Below is a small trained network, with its code and all its weights. Each question gives an input and a target symbol and asks what happens when units are switched off, that is, made to give their printed mean instead of their output.

import numpy as np


def w(rows, s, z=0):
    codes = np.array(rows[::2]) - 128.0
    scale = np.full(codes.shape[1], s)
    scale[-1] = z or s
    return codes * scale


def f(y):
    return np.maximum(y, 0)


def softmax(a):
    e = np.exp(a - a.max(-1, keepdims=True))
    return e / e.sum(-1, keepdims=True)


def log_softmax(a):
    a = a - a.max(-1, keepdims=True)
    return a - np.log(np.exp(a).sum(-1, keepdims=True))


def net(x, mask):
    ids = ['ΓΔΞΣαεζηλφ'.index(c) for c in x.split()]
    T = len(ids)
    res = E[ids] + P[:T]
    u = 0
    for l in range(3):
        r = res
        for j in range(2):
            rows = slice(3 * j, 3 * j + 3)
            q, k, v = (r @ M[l][rows].T for M in (Q, K, V))
            z = softmax(np.where(np.tri(T) > 0, q @ k.T / 3**0.5, -1e9)) @ v
            o = O[l][rows]
            res = res + np.where(mask[u + j], z, o[:, -1]) @ o[:, :-1]
        u += 2
        y = f(res @ A[l][:, :-1].T + A[l][:, -1])
        res = res + np.where(mask[u : u + 8], y, B[l][:, -1]) @ B[l][:, :-1]
        u += 8
    return log_softmax(res[-1] @ U[:, :-1].T + U[:, -1])


Q, K, V, O, A, B = {}, {}, {}, {}, {}, {}
E = w([
[143,127,128,72,131,147,82],'Γ',
[107,91,136,72,118,90,114],'Δ',
[93,117,128,94,104,152,94],'Ξ',
[124,103,205,116,100,74,177],'Σ',
[203,116,162,98,94,116,137],'α',
[220,150,153,81,158,116,94],'ε',
[104,108,108,142,73,134,158],'ζ',
[126,158,138,86,219,82,105],'η',
[171,173,122,189,71,156,167],'λ',
[110,246,130,156,193,123,161],'φ',
],0.012)
P = w([
[94,193,101,88,67,78,143],'0',
[136,84,122,116,182,107,219],'1',
[111,119,145,211,105,29,69],'2',
[152,106,67,177,218,82,215],'3',
[160,208,56,151,64,85,51],'4',
[95,208,236,38,146,151,248],'5',
],0.011)
Q[0] = w([
[173,139,112,106,122,144,151],'L0H0',
[119,184,130,118,145,2,160],'L0H0',
[111,96,77,87,109,141,115],'L0H0',
[125,151,118,185,106,82,58],'L0H1',
[126,119,114,127,150,161,141],'L0H1',
[123,207,95,73,69,79,143],'L0H1',
],0.039)
K[0] = w([
[98,155,121,127,118,79,147],'L0H0',
[83,134,214,212,87,22,3],'L0H0',
[177,154,124,162,144,100,153],'L0H0',
[120,197,81,187,172,125,158],'L0H1',
[138,111,188,120,108,145,111],'L0H1',
[148,85,70,226,140,88,41],'L0H1',
],0.031)
V[0] = w([
[172,210,117,183,73,209,115],'L0H0',
[159,151,82,93,125,126,56],'L0H0',
[255,151,98,101,116,106,133],'L0H0',
[94,235,192,134,188,210,163],'L0H1',
[84,187,207,94,230,123,70],'L0H1',
[51,35,13,70,122,75,100],'L0H1',
],0.0078)
O[0] = w([
[158,181,115,154,119,192,113,87],'L0H0',
[149,126,105,89,177,142,92,116],'L0H0',
[183,151,167,126,167,112,111,1],'L0H0',
[139,182,33,148,154,71,133,107],'L0H1',
[73,255,104,149,170,100,127,227],'L0H1',
[159,94,159,74,93,173,174,50],'L0H1',
],0.0066,0.00065)
A[0] = w([
[115,66,149,139,181,182,227,19],'L0N0',
[172,79,113,90,232,255,168,115],'L0N1',
[139,83,134,229,86,60,52,4],'L0N2',
[137,134,149,137,247,173,181,6],'L0N3',
[49,99,121,106,193,205,156,114],'L0N4',
[94,131,81,73,46,139,32,128],'L0N5',
[190,95,170,175,33,119,46,74],'L0N6',
[92,113,161,94,141,201,101,30],'L0N7',
],0.0081,0.0034)
B[0] = w([
[122,213,88,107,205,122,49,252],'L0N0',
[73,181,115,193,139,65,174,252],'L0N1',
[124,164,40,110,17,101,18,209],'L0N2',
[135,10,131,97,2,170,121,229],'L0N3',
[218,147,127,124,127,106,142,202],'L0N4',
[119,131,101,82,122,234,100,210],'L0N5',
[130,56,196,130,126,203,65,182],'L0N6',
[142,154,139,153,157,126,165,157],'L0N7',
],0.008,0.0038)
Q[1] = w([
[133,163,43,153,129,137,101],'L1H0',
[138,94,240,54,146,122,140],'L1H0',
[101,82,225,150,119,187,179],'L1H0',
[127,162,129,116,126,104,198],'L1H1',
[135,202,179,81,57,183,70],'L1H1',
[92,218,149,94,4,99,114],'L1H1',
],0.031)
K[1] = w([
[127,99,119,95,209,149,167],'L1H0',
[125,127,137,135,5,115,26],'L1H0',
[93,202,166,93,108,99,37],'L1H0',
[63,147,155,125,100,163,129],'L1H1',
[143,44,142,196,151,99,120],'L1H1',
[79,89,127,193,105,13,18],'L1H1',
],0.03)
V[1] = w([
[118,119,108,114,148,152,140],'L1H0',
[156,127,141,148,73,107,138],'L1H0',
[151,93,91,117,148,98,183],'L1H0',
[184,82,68,103,71,90,157],'L1H1',
[201,82,55,128,37,91,159],'L1H1',
[5,209,253,156,254,212,47],'L1H1',
],0.004)
O[1] = w([
[113,147,121,105,116,113,109,98],'L1H0',
[128,105,157,165,143,144,140,175],'L1H0',
[110,121,139,126,108,153,78,160],'L1H0',
[88,149,181,168,165,163,75,161],'L1H1',
[57,163,248,178,188,193,52,251],'L1H1',
[233,93,5,55,22,57,239,42],'L1H1',
],0.0027,0.0013)
A[1] = w([
[129,109,87,81,214,166,212,46],'L1N0',
[168,55,160,120,213,141,213,139],'L1N1',
[126,2,156,173,138,199,106,38],'L1N2',
[156,169,104,78,88,89,107,12],'L1N3',
[164,125,167,179,134,158,174,1],'L1N4',
[138,71,129,185,221,115,143,64],'L1N5',
[155,141,105,101,229,133,96,14],'L1N6',
[111,64,137,175,119,104,236,95],'L1N7',
],0.0093,0.0041)
B[1] = w([
[175,90,185,141,71,97,109,214],'L1N0',
[86,174,2,158,127,149,94,254],'L1N1',
[205,178,25,119,56,31,172,199],'L1N2',
[63,207,154,155,186,171,81,243],'L1N3',
[85,121,103,110,139,111,130,142],'L1N4',
[128,117,99,80,178,125,150,174],'L1N5',
[103,125,167,126,96,103,126,161],'L1N6',
[154,139,172,115,173,97,97,205],'L1N7',
],0.0094,0.0041)
Q[2] = w([
[142,84,113,127,204,164,240],'L2H0',
[123,184,253,24,95,171,185],'L2H0',
[155,130,117,133,178,102,103],'L2H0',
[136,136,108,166,105,69,80],'L2H1',
[145,86,76,165,85,195,50],'L2H1',
[140,104,33,191,238,104,185],'L2H1',
],0.027)
K[2] = w([
[135,145,143,42,77,172,21],'L2H0',
[99,50,131,192,112,2,13],'L2H0',
[139,138,115,101,155,164,127],'L2H0',
[164,172,96,200,165,141,185],'L2H1',
[166,101,105,91,183,210,161],'L2H1',
[103,230,193,57,74,203,196],'L2H1',
],0.025)
V[2] = w([
[74,93,114,69,166,14,174],'L2H0',
[19,94,9,134,58,200,202],'L2H0',
[91,132,169,209,72,82,151],'L2H0',
[174,77,72,41,172,141,35],'L2H1',
[220,169,122,212,129,207,131],'L2H1',
[159,148,34,93,166,182,98],'L2H1',
],0.011)
O[2] = w([
[23,77,151,110,81,90,161,155],'L2H0',
[95,192,169,1,105,175,124,159],'L2H0',
[121,89,36,86,135,112,108,148],'L2H0',
[114,111,194,159,193,68,107,47],'L2H1',
[217,136,85,108,138,131,86,113],'L2H1',
[163,136,200,106,134,74,115,253],'L2H1',
],0.0094,0.0055)
A[2] = w([
[184,105,116,120,112,162,81,80],'L2N0',
[137,123,144,75,214,182,156,55],'L2N1',
[124,15,185,112,114,181,57,99],'L2N2',
[212,1,219,105,134,139,210,187],'L2N3',
[101,88,136,87,176,240,136,108],'L2N4',
[192,6,169,151,120,143,150,77],'L2N5',
[197,73,137,75,90,120,192,172],'L2N6',
[152,14,168,142,125,117,191,3],'L2N7',
],0.016,0.0074)
B[2] = w([
[39,61,152,210,65,61,134,201],'L2N0',
[124,96,176,108,74,216,56,233],'L2N1',
[185,84,81,217,197,188,187,155],'L2N2',
[81,195,16,125,71,138,137,199],'L2N3',
[159,96,3,135,234,70,167,216],'L2N4',
[171,185,227,173,187,209,229,183],'L2N5',
[186,180,152,91,165,90,213,254],'L2N6',
[94,91,83,74,39,206,106,181],'L2N7',
],0.013,0.0082)
U = w([
[109,168,210,114,92,200,117,75],'Γ',
[59,139,88,151,178,140,160,3],'Δ',
[150,116,104,103,143,202,107,215],'Ξ',
[68,119,124,119,97,180,158,112],'Σ',
[114,164,134,164,119,207,154,16],'α',
[136,140,158,184,202,143,120,208],'ε',
[163,134,137,100,104,131,171,210],'ζ',
[3,147,210,127,184,137,169,185],'η',
[167,104,120,166,72,145,97,151],'λ',
[76,254,88,157,124,125,76,113],'φ',
],0.0057,0.0036)

Each question gives the input, a string of symbols that net reads in full, and the target symbol t.
The units are the heads (3 rows each of Q, K, V and O) and the neurons (one row each of A and B). Each row of codes is followed by its name. A weight is (code - 128) times the scale printed after its matrix; where a second scale follows, it is the last column's (O, A, B and U).
mask holds one flag per unit, layer by layer, with each layer's heads first. A switched-off unit (its flag False) gives its mean, the last column of its rows in O or B, instead of its output. The means were averaged over made-up inputs and are rounded, as every weight is.
A unit's drop is (log p(t) with every unit on - log p(t) with that unit switched off) / (log p(t) with every unit on - log p(t) with every unit switched off).
The circuit of an input: a set's keep is (log p(t) with only the set's units on - log p(t) with every unit switched off) / (log p(t) with every unit on - log p(t) with every unit switched off). Starting from the 12 units with the biggest drops (on a tie, the unit counted first), units are removed one at a time, each time the one whose removal leaves the highest keep (on an exact tie, the one counted first), for as long as the keep stays at least 0.8.
circuit, biggest first: the units of the circuit, biggest drop first
unit that matters most: the unit with the biggest drop
k most important neurons: the k neurons with the biggest drops, biggest first
which heads matter: for each layer, one digit per head in row order, 1 if its drop is at least 0.15 and else 0, layers parted by /
input Σ Ξ η ζ, target Δ: unit that matters most -> L2H1
input Γ φ φ Ξ ζ ε, target ζ: which heads matter -> 01 / 01 / 01
input α ε λ φ Σ, target φ: which heads matter -> 01 / 00 / 00
input Γ Ξ η ζ ε Σ, target Σ: circuit, biggest first -> (L2H0 L2N7 L0H0)
input φ φ ε λ, target ζ: 3 most important neurons -> (L2N6 L1N3 L0N3)
input Ξ φ Γ, target φ: 2 most important neurons -> (L0N2 L1N3)
input η η Σ Ξ, target Σ: which heads matter -> 10 / 00 / 11
input Γ Ξ φ φ, target φ: 3 most important neurons -> (L2N3 L0N3 L0N5)
input Γ ε φ Δ, target φ: 2 most important neurons -> (L2N3 L0N5)
input φ φ η ε ζ, target η: which heads matter -> 11 / 00 / 01
input Σ ζ η φ Γ Γ, target Σ: which heads matter -> 10 / 00 / 11
input ζ ζ ε φ, target Ξ: which heads matter -> 00 / 00 / 10
input Ξ φ α, target φ: circuit, biggest first -> (L0H1 L0N2)
input ζ Δ ε ζ Δ φ, target α: which heads matter -> 10 / 00 / 10
input ζ ζ Δ ε Γ, target ε: which heads matter -> 00 / 00 / 01
input Σ ζ λ, target λ: circuit, biggest first -> (L0N2 L0N6 L0H1 L2N0)
input Ξ φ ζ ε, target Γ: unit that matters most -> L2H0
input ζ Γ ε Γ, target Ξ: 2 most important neurons -> (L2N4 L2N1)
input ε ε ζ Γ Ξ, target ζ: which heads matter -> 01 / 00 / 00
input α λ Σ, target λ: circuit, biggest first -> (L0N2 L0H1 L2N0 L2H1)
input η Σ φ φ ε ζ, target ζ: circuit, biggest first -> (L2N6 L1H1 L2H1 L0H1)
input φ φ φ α, target ζ: circuit, biggest first -> (L2N6 L2H1 L0H1)
input α Γ ζ Ξ λ, target λ: circuit, biggest first -> (L0H1 L0N6 L2N0)
input ζ ζ φ ζ η Σ, target ζ: unit that matters most -> L2N6
input Δ Γ Σ, target Σ: which heads matter -> 11 / 00 / 11
input α η Ξ ζ ε, target ζ: circuit, biggest first -> (L1N2 L0H1 L2N6 L0N6)
input φ φ ζ, target φ: circuit, biggest first -> (L0H1 L0N2)
